Below are the code and all the weights of a small trained network. Each question names an input and a target symbol and asks about switching units off, where a switched-off unit gives its printed mean instead of its output.

import numpy as np


def w(rows, s, z=0):
    codes = np.array(rows[::2]) - 128.0
    scale = np.full(codes.shape[1], s)
    scale[-1] = z or s
    return codes * scale


def norm(h):
    return h / np.sqrt((h * h).mean(-1, keepdims=True) + 1e-5)


def f(y):
    return np.maximum(y, 0)


def softmax(a):
    e = np.exp(a - a.max(-1, keepdims=True))
    return e / e.sum(-1, keepdims=True)


def log_softmax(a):
    a = a - a.max(-1, keepdims=True)
    return a - np.log(np.exp(a).sum(-1, keepdims=True))


def net(x, mask):
    ids = ['ΔΘΛΞαβεζημπστφ'.index(c) for c in x.split()]
    T = len(ids)
    res = E[ids] + P[:T]
    r = norm(res)
    for j in range(3):
        rows = slice(2 * j, 2 * j + 2)
        q, k, v = (r @ M[0][rows].T for M in (Q, K, V))
        z = softmax(np.where(np.tri(T) > 0, q @ k.T / 2**0.5, -1e9)) @ v
        o = O[0][rows]
        res = res + np.where(mask[j], z, o[:, -1]) @ o[:, :-1]
    y = f(norm(res) @ A[0][:, :-1].T + A[0][:, -1])
    res = res + np.where(mask[3:19], y, B[0][:, -1]) @ B[0][:, :-1]
    return log_softmax(norm(res)[-1] @ U[:, :-1].T + U[:, -1])


Q, K, V, O, A, B = {}, {}, {}, {}, {}, {}
E = w([
[145,169,117,114],'Δ',
[180,166,152,124],'Θ',
[156,176,116,94],'Λ',
[174,143,143,94],'Ξ',
[179,107,108,97],'α',
[192,129,160,104],'β',
[150,73,35,161],'ε',
[96,135,54,42],'ζ',
[203,150,112,75],'η',
[166,187,134,99],'μ',
[124,67,130,253],'π',
[205,174,106,88],'σ',
[107,124,82,151],'τ',
[174,95,160,129],'φ',
],0.013)
P = w([
[1,52,213,162],'0',
[169,119,139,120],'1',
[184,40,173,147],'2',
[183,98,148,126],'3',
[181,97,159,120],'4',
[175,114,147,109],'5',
[182,103,165,120],'6',
[175,115,156,116],'7',
[175,93,160,123],'8',
[160,163,145,92],'9',
[173,70,175,127],'10',
[174,113,168,115],'11',
[174,99,171,125],'12',
[176,104,176,115],'13',
],0.0063)
Q[0] = w([
[172,117,241,45],'H0',
[212,145,198,159],'H0',
[142,107,138,34],'H1',
[4,119,125,129],'H1',
[3,122,95,172],'H2',
[134,155,112,209],'H2',
],0.021)
K[0] = w([
[62,148,186,54],'H0',
[40,119,187,186],'H0',
[89,90,69,89],'H1',
[200,184,36,115],'H1',
[197,115,2,145],'H2',
[145,142,161,186],'H2',
],0.022)
V[0] = w([
[149,155,31,191],'H0',
[133,220,219,184],'H0',
[163,202,88,103],'H1',
[149,83,61,147],'H1',
[48,116,113,1],'H2',
[65,128,41,169],'H2',
],0.019)
O[0] = w([
[22,87,104,173,88],'H0',
[189,71,201,237,45],'H0',
[165,35,172,119,3],'H1',
[90,103,66,124,103],'H1',
[252,87,114,81,151],'H2',
[149,130,229,66,37],'H2',
],0.014,0.012)
A[0] = w([
[158,101,166,74,195],'N0',
[183,115,164,177,51],'N1',
[130,116,83,58,227],'N2',
[144,152,93,56,153],'N3',
[164,156,128,161,5],'N4',
[135,112,176,78,205],'N5',
[81,130,160,146,135],'N6',
[106,123,169,195,153],'N7',
[37,132,165,187,23],'N8',
[92,124,154,149,18],'N9',
[73,159,76,143,233],'N10',
[130,76,129,202,219],'N11',
[105,225,121,167,127],'N12',
[127,85,7,195,14],'N13',
[216,103,176,190,224],'N14',
[195,219,179,70,227],'N15',
],0.015,0.0011)
B[0] = w([
[119,132,180,74,168],'N0',
[65,164,95,109,175],'N1',
[78,162,99,160,212],'N2',
[101,91,182,170,219],'N3',
[164,180,130,145,167],'N4',
[113,144,162,69,151],'N5',
[169,141,168,104,162],'N6',
[126,82,183,159,156],'N7',
[191,96,214,54,202],'N8',
[155,108,168,119,146],'N9',
[110,145,196,142,245],'N10',
[93,114,203,118,149],'N11',
[153,37,133,154,230],'N12',
[82,186,197,24,197],'N13',
[62,210,107,93,212],'N14',
[81,4,104,164,254],'N15',
],0.021,0.0093)
U = w([
[157,180,168,72,70],'Δ',
[101,184,182,221,128],'Θ',
[186,147,158,75,112],'Λ',
[170,155,103,145,163],'Ξ',
[84,52,57,122,98],'α',
[134,155,83,183,132],'β',
[10,172,115,108,179],'ε',
[142,42,125,19,125],'ζ',
[168,128,76,89,151],'η',
[155,182,180,151,95],'μ',
[113,80,254,159,97],'π',
[129,213,125,92,3],'σ',
[84,39,157,130,67],'τ',
[108,49,120,225,195],'φ',
],0.014,0.0025)

Each question gives the input, a string of symbols that net reads in full, and the target symbol t.
The units are the heads (2 rows each of Q, K, V and O) and the neurons (one row each of A and B). Each row of codes is followed by its name. A weight is (code - 128) times the scale printed after its matrix; where a second scale follows, it is the last column's (O, A, B and U).
mask holds one flag per unit, heads first, then neurons. A switched-off unit (its flag False) gives its mean, the last column of its rows in O or B, instead of its output. The means were averaged over made-up inputs and are rounded, as every weight is.
A unit's drop is (log p(t) with every unit on - log p(t) with that unit switched off) / (log p(t) with every unit on - log p(t) with every unit switched off).
The circuit of an input: a set's keep is (log p(t) with only the set's units on - log p(t) with every unit switched off) / (log p(t) with every unit on - log p(t) with every unit switched off). Starting from the 12 units with the biggest drops (on a tie, the unit counted first), units are removed one at a time, each time the one whose removal leaves the highest keep (on an exact tie, the one counted first), for as long as the keep stays at least 0.8.
units of the circuit, in order: the units of the circuit, biggest drop first
k most important neurons: the k neurons with the biggest drops, biggest first
which heads matter: for each layer, one digit per head in row order, 1 if its drop is at least 0.15 and else 0, layers parted by /
drop of u: that unit's drop, to one decimal
input Θ Θ ε ε Λ Δ σ, target Θ: units of the circuit, in order	[H0; N14; H2]
input η β ε τ φ ε μ φ φ, target η: which heads matter	101
input Θ σ σ Λ φ η Θ ε ε μ ε φ α, target Θ: which heads matter	100
input τ ε ε Ξ π ε ε η Θ, target τ: which heads matter	001
input Λ β ε Ξ η ε σ Δ Θ, target Λ: which heads matter	101
input β ζ π π η, target β: which heads matter	100
input φ π α Ξ ζ β σ φ σ Ξ, target φ: which heads matter	100
input ζ φ π π Θ ε ε φ φ ζ φ α Δ, target ζ: which heads matter	001
input ζ ζ φ ζ Ξ Ξ ε π ε Θ, target ζ: units of the circuit, in order	[H2; N15]
input σ Ξ ε ε α ε φ Ξ, target σ: 2 most important neurons	[N13; N14]
input Δ ε ε Δ Θ, target Δ: units of the circuit, in order	[H0; H2; N14; N1]
input π φ Δ ε α η Θ α φ, target π: most important neuron	[N12]
input Θ Δ μ μ, target Θ: units of the circuit, in order	[H0; N14; H2]
input Δ Λ σ, target Δ: 2 most important neurons	[N14; N12]
input β π Ξ φ, target β: most important neuron	[N15]
input σ τ α τ ζ ζ ζ ζ ε ε μ α φ, target σ: which heads matter	101
input π ε π ε Θ β η π π ε τ ζ α, target π: which heads matter	001
input ε φ Λ π α ε π, target π: drop of H2	0.3
input φ Θ η, target φ: drop of N15	0.2
input φ α π ε π φ π σ Θ Λ, target φ: drop of H0	0.4
input φ φ β Λ α φ ε Δ Ξ ζ α, target φ: most important neuron	[N15]
